Here is a tiny trained network, its code and every weight. The questions are about switching its units off for an input and a class, where a switched-off unit gives its printed mean instead of its output.

import numpy as np


def w(rows, s, z=0):
    codes = np.array(rows[::2]) - 128.0
    scale = np.full(codes.shape[1], s)
    scale[-1] = z or s
    return codes * scale


def f(y):
    return np.maximum(y, 0)


def log_softmax(a):
    a = a - a.max(-1, keepdims=True)
    return a - np.log(np.exp(a).sum(-1, keepdims=True))


def net(x, mask):
    res = np.array(x, float).reshape(1, 5) / 4 @ E
    y = f(res @ A[0][:, :-1].T + A[0][:, -1])
    res = res + np.where(mask, y, B[0][:, -1]) @ B[0][:, :-1]
    return log_softmax(res[-1] @ U[:, :-1].T + U[:, -1])


A, B = {}, {}
E = w([
[52,1,100,142,193,149],'x0',
[133,133,95,243,94,75],'x1',
[138,170,127,189,176,241],'x2',
[23,203,161,138,187,93],'x3',
[178,161,17,108,202,97],'x4',
],0.0062)
A[0] = w([
[164,201,149,104,101,129,71],'N1',
[146,136,24,92,197,107,13],'N2',
[121,109,159,13,163,182,29],'N3',
[130,142,123,181,173,237,7],'N4',
[105,79,130,80,112,36,36],'N5',
[190,52,92,125,79,165,57],'N6',
[74,26,102,144,185,139,11],'N7',
[27,182,150,131,186,85,22],'N8',
[117,96,135,78,111,46,32],'N9',
[123,101,109,253,109,81,10],'N10',
[81,77,219,141,69,162,39],'N11',
],0.016,0.0019)
B[0] = w([
[130,150,143,107,47,72,208],'N1',
[119,125,160,233,205,54,220],'N2',
[37,88,25,67,142,103,238],'N3',
[103,230,126,162,126,229,226],'N4',
[121,211,127,151,131,220,227],'N5',
[199,63,185,61,176,171,221],'N6',
[165,174,159,91,1,65,245],'N7',
[220,36,163,66,162,174,245],'N8',
[113,202,130,158,130,200,213],'N9',
[33,95,39,56,146,108,221],'N10',
[144,149,139,222,226,45,254],'N11',
],0.021,0.0089)
U = w([
[96,198,125,164,120,243,105],'0',
[127,120,148,211,194,34,87],'1',
[35,82,28,62,135,107,101],'2',
[205,56,178,67,152,169,133],'3',
[154,175,168,96,2,48,165],'4',
[118,88,119,142,102,119,252],'5',
],0.0084,0.0036)

Each question gives the input, the list of numbers given to net, and the class t.
The units are the neurons (one row each of A and B). Each row of codes is followed by its name. A weight is (code - 128) times the scale printed after its matrix; where a second scale follows, it is the last column's (A, B and U).
mask holds one flag per neuron, in row order. A switched-off neuron (its flag False) gives its mean, the last column of its row in B, instead of its output. The means were averaged over made-up inputs and are rounded, as every weight is.
A unit's drop is (log p(t) with every unit on - log p(t) with that unit switched off) / (log p(t) with every unit on - log p(t) with every unit switched off).
The circuit of an input: a set's keep is (log p(t) with only the set's units on - log p(t) with every unit switched off) / (log p(t) with every unit on - log p(t) with every unit switched off). Starting from all 11 units, units are removed one at a time, each time the one whose removal leaves the highest keep (on an exact tie, the one counted first), for as long as the keep stays at least 0.8.
circuit, biggest first: the units of the circuit, biggest drop first
k most important neurons: the k neurons with the biggest drops, biggest first
drop when u is switched off: that unit's drop, to one decimal
input [6,6,-6,1,-6], class 0: circuit, biggest first -> (N5)
input [-6,2,4,-2,6], class 1: 2 most important neurons -> (N7; N2)
input [-6,-2,7,-8,-3], class 3: 2 most important neurons -> (N6; N5)
input [6,4,5,0,-4], class 4: 4 most important neurons -> (N7; N5; N3; N9)
input [-5,-6,-1,-3,-7], class 1: 3 most important neurons -> (N11; N10; N7)
input [7,-6,-4,-5,2], class 4: 3 most important neurons -> (N7; N10; N8)
input [7,0,6,8,-8], class 1: 2 most important neurons -> (N11; N6)
input [-6,1,-7,-7,-4], class 0: 4 most important neurons -> (N8; N9; N5; N7)
input [5,3,-5,-4,4], class 0: 3 most important neurons -> (N5; N8; N9)
input [2,1,-3,-5,-7], class 1: 2 most important neurons -> (N11; N8)
input [3,-1,5,3,-7], class 1: 2 most important neurons -> (N11; N5)
input [-5,-2,-1,8,7], class 3: 2 most important neurons -> (N8; N11)
input [-5,-2,-8,3,8], class 0: 3 most important neurons -> (N5; N9; N11)
input [-6,-5,5,1,1], class 4: circuit, biggest first -> (N1)
input [-2,5,3,-1,2], class 2: 2 most important neurons -> (N10; N5)
input [-7,4,0,0,2], class 4: drop when N3 is switched off -> 0.3
input [-6,-7,-2,7,-8], class 1: drop when N10 is switched off -> 0.4
input [-1,-2,-4,8,-3], class 3: drop when N8 is switched off -> 1.9
